Below are the code and all the weights of a small trained network. Each question names an input and a class and asks about switching units off, where a switched-off unit gives its printed mean instead of its output.

import numpy as np


def w(rows, s, z=0):
    codes = np.array(rows[::2]) - 128.0
    scale = np.full(codes.shape[1], s)
    scale[-1] = z or s
    return codes * scale


def f(y):
    return y / 2 * (1 + np.tanh(0.7978845608 * (y + 0.044715 * y**3)))


def log_softmax(a):
    a = a - a.max(-1, keepdims=True)
    return a - np.log(np.exp(a).sum(-1, keepdims=True))


def net(x, mask):
    res = np.array(x, float).reshape(1, 6) / 4 @ E
    y = f(res @ A[0][:, :-1].T + A[0][:, -1])
    res = res + np.where(mask, y, B[0][:, -1]) @ B[0][:, :-1]
    return log_softmax(res[-1] @ U[:, :-1].T + U[:, -1])


A, B = {}, {}
E = w([
[128,125,129],'x0',
[25,254,61],'x1',
[133,129,128],'x2',
[128,125,126],'x3',
[33,133,252],'x4',
[132,135,130],'x5',
],0.0063)
A[0] = w([
[125,174,126,197],'N1',
[193,118,49,115],'N2',
[168,74,152,224],'N3',
[65,96,189,92],'N4',
[125,154,180,72],'N5',
[121,145,164,59],'N6',
[72,105,178,103],'N7',
[113,150,197,95],'N8',
[112,154,177,66],'N9',
[150,161,146,254],'N10',
[9,44,173,90],'N11',
[188,119,175,53],'N12',
[38,149,68,191],'N13',
[114,216,113,52],'N14',
[69,156,88,75],'N15',
],0.013,0.0068)
B[0] = w([
[130,132,182,192],'N1',
[35,146,62,211],'N2',
[173,158,162,247],'N3',
[145,126,74,187],'N4',
[116,57,36,131],'N5',
[112,74,111,119],'N6',
[121,132,72,176],'N7',
[79,114,96,162],'N8',
[125,70,72,136],'N9',
[97,185,159,229],'N10',
[83,148,90,209],'N11',
[207,20,110,146],'N12',
[206,114,172,253],'N13',
[254,38,73,166],'N14',
[204,43,136,167],'N15',
],0.0091,0.0068)
U = w([
[96,160,134,234],'0',
[161,21,125,1],'1',
[80,159,136,181],'2',
[77,159,140,185],'3',
[31,97,1,17],'4',
],0.012,0.0068)

Each question gives the input, the list of numbers given to net, and the class t.
The units are the neurons (one row each of A and B). Each row of codes is followed by its name. A weight is (code - 128) times the scale printed after its matrix; where a second scale follows, it is the last column's (A, B and U).
mask holds one flag per neuron, in row order. A switched-off neuron (its flag False) gives its mean, the last column of its row in B, instead of its output. The means were averaged over made-up inputs and are rounded, as every weight is.
A unit's drop is (log p(t) with every unit on - log p(t) with that unit switched off) / (log p(t) with every unit on - log p(t) with every unit switched off).
The circuit of an input: a set's keep is (log p(t) with only the set's units on - log p(t) with every unit switched off) / (log p(t) with every unit on - log p(t) with every unit switched off). Starting from the 12 units with the biggest drops (on a tie, the unit counted first), units are removed one at a time, each time the one whose removal leaves the highest keep (on an exact tie, the one counted first), for as long as the keep stays at least 0.8.
circuit, biggest first: the units of the circuit, biggest drop first
unit that matters most: the unit with the biggest drop
k most important neurons: the k neurons with the biggest drops, biggest first
drop when u is switched off: that unit's drop, to one decimal
input [-7,-5,5,-5,-8,-2], class 4: circuit, biggest first -> (N2)
input [-3,7,1,6,1,3], class 1: 3 most important neurons -> (N14 N15 N13)
input [-2,8,-7,7,7,2], class 1: circuit, biggest first -> (N14 N15)
input [-4,7,-3,-1,1,-7], class 1: 2 most important neurons -> (N14 N15)
input [-8,8,8,-1,-5,-2], class 1: 3 most important neurons -> (N14 N15 N13)
input [8,8,0,3,8,-8], class 1: circuit, biggest first -> (N15 N14)
input [4,-5,6,-3,-7,-7], class 4: 3 most important neurons -> (N2 N13 N1)
input [-4,-4,-2,-1,5,-2], class 4: 2 most important neurons -> (N13 N11)
input [5,0,6,0,-7,5], class 4: 2 most important neurons -> (N2 N13)
input [2,-6,5,8,-6,6], class 0: 2 most important neurons -> (N2 N3)
input [-2,8,-7,-1,-1,3], class 1: 2 most important neurons -> (N14 N15)
input [-5,-5,-2,0,7,-1], class 4: drop when N13 is switched off -> 0.2
input [5,-5,0,1,7,0], class 4: drop when N2 is switched off -> -0.1
input [7,-6,-2,-1,-6,8], class 3: unit that matters most -> N2
input [-5,5,1,-2,-1,-2], class 1: drop when N12 is switched off -> -0.1
input [6,-6,7,-1,-5,-5], class 2: drop when N15 is switched off -> 0.2
